Below are the code and all the weights of a small trained network. Each question names an input and a class and asks about switching units off, where a switched-off unit gives its printed mean instead of its output.

import numpy as np


def w(rows, s, z=0):
    codes = np.array(rows[::2]) - 128.0
    scale = np.full(codes.shape[1], s)
    scale[-1] = z or s
    return codes * scale


def norm(h):
    return h / np.sqrt((h * h).mean(-1, keepdims=True) + 1e-5)


def f(y):
    return y / 2 * (1 + np.tanh(0.7978845608 * (y + 0.044715 * y**3)))


def log_softmax(a):
    a = a - a.max(-1, keepdims=True)
    return a - np.log(np.exp(a).sum(-1, keepdims=True))


def net(x, mask):
    res = np.array(x, float).reshape(1, 2) / 4 @ E
    u = 0
    for l in range(4):
        y = f(norm(res) @ A[l][:, :-1].T + A[l][:, -1])
        res = res + np.where(mask[u : u + 3], y, B[l][:, -1]) @ B[l][:, :-1]
        u += 3
    return log_softmax(norm(res)[-1] @ U[:, :-1].T + U[:, -1])


A, B = {}, {}
E = w([
[57,178,61,208,114,107,219,174,14],'x0',
[188,92,121,249,174,197,171,254,88],'x1',
],0.01)
A[0] = w([
[39,87,186,148,125,143,36,161,150,79],'0.n0',
[89,138,98,103,114,55,77,75,133,5],'0.n1',
[72,121,56,87,170,79,139,130,2,75],'0.n2',
],0.0062,0.0012)
B[0] = w([
[116,155,145,146,199,70,222,152,2,135],'0.n0',
[226,6,138,184,8,152,73,89,18,224],'0.n1',
[208,196,199,119,171,130,159,161,133,253],'0.n2',
],0.0072,0.0047)
A[1] = w([
[58,199,28,180,89,173,157,18,40,98],'1.n0',
[195,88,68,121,143,178,253,160,139,25],'1.n1',
[122,203,157,69,65,13,106,1,201,254],'1.n2',
],0.0061,0.00036)
B[1] = w([
[140,146,92,93,195,205,121,162,159,194],'1.n0',
[6,148,163,210,79,222,138,79,189,190],'1.n1',
[121,120,158,101,168,168,129,80,96,253],'1.n2',
],0.013,0.0072)
A[2] = w([
[113,226,92,124,131,120,151,201,2,37],'2.n0',
[99,148,182,104,67,136,160,135,87,253],'2.n1',
[75,133,138,139,146,184,117,66,107,169],'2.n2',
],0.0095,0.0011)
B[2] = w([
[140,184,167,108,152,107,138,135,143,240],'2.n0',
[100,130,147,171,100,76,125,107,145,175],'2.n1',
[150,87,147,117,97,115,71,4,87,254],'2.n2',
],0.015,0.0067)
A[3] = w([
[131,161,141,141,116,217,205,185,84,250],'3.n0',
[171,20,198,64,152,129,74,90,136,247],'3.n1',
[154,163,225,149,2,81,154,11,122,170],'3.n2',
],0.0081,0.0019)
B[3] = w([
[132,103,171,5,172,108,111,56,178,179],'3.n0',
[62,194,212,158,208,67,111,74,84,240],'3.n1',
[73,143,144,165,12,80,116,102,64,249],'3.n2',
],0.011,0.012)
U = w([
[105,250,203,84,198,125,129,105,146,252],'0',
[39,99,176,125,162,215,148,93,78,253],'1',
[92,153,111,177,81,60,76,167,91,249],'2',
[156,111,2,93,161,158,151,134,219,3],'3',
[151,116,114,76,189,159,154,254,106,3],'4',
[186,135,21,123,193,134,168,219,109,3],'5',
],0.007,0.0023)

Each question gives the input, the list of numbers given to net, and the class t.
The units are the neurons (one row each of A and B). Each row of codes is followed by its name. A weight is (code - 128) times the scale printed after its matrix; where a second scale follows, it is the last column's (A, B and U).
mask holds one flag per neuron, layer by layer. A switched-off neuron (its flag False) gives its mean, the last column of its row in B, instead of its output. The means were averaged over made-up inputs and are rounded, as every weight is.
A unit's drop is (log p(t) with every unit on - log p(t) with that unit switched off) / (log p(t) with every unit on - log p(t) with every unit switched off).
The circuit of an input: a set's keep is (log p(t) with only the set's units on - log p(t) with every unit switched off) / (log p(t) with every unit on - log p(t) with every unit switched off). Starting from all 12 units, units are removed one at a time, each time the one whose removal leaves the highest keep (on an exact tie, the one counted first), for as long as the keep stays at least 0.8.
circuit, biggest first: the units of the circuit, biggest drop first
unit that matters most: the unit with the biggest drop
k most important neurons: the k neurons with the biggest drops, biggest first
k most important neurons of layer l: the k neurons of layer l with the biggest drops, biggest first
drop of u: that unit's drop, to one decimal
input [0,3], class 2: unit that matters most -> 1.n0
input [6,2], class 0: circuit, biggest first -> [2.n0 3.n0]
input [0,-3], class 2: 3 most important neurons -> [0.n1 3.n2 3.n0]
input [7,6], class 0: circuit, biggest first -> [3.n0 2.n0]
input [1,-2], class 2: 2 most important neurons of layer 0 -> [0.n1 0.n2]
input [2,-3], class 2: circuit, biggest first -> [3.n2 2.n1]
input [-3,2], class 2: circuit, biggest first -> [3.n2 1.n2]
input [2,0], class 2: 4 most important neurons -> [1.n0 0.n2 2.n1 3.n2]
input [0,-1], class 2: 2 most important neurons -> [0.n1 1.n2]
input [1,3], class 2: 2 most important neurons of layer 1 -> [1.n1 1.n0]
input [2,2], class 2: 2 most important neurons of layer 3 -> [3.n2 3.n1]
input [8,7], class 0: 2 most important neurons of layer 3 -> [3.n0 3.n2]
input [0,2], class 2: drop of 3.n2 -> 0.2
input [0,1], class 2: drop of 0.n1 -> -0.1
input [8,1], class 0: most important neuron of layer 0 -> [0.n2]
input [-2,2], class 2: drop of 1.n0 -> 0.3
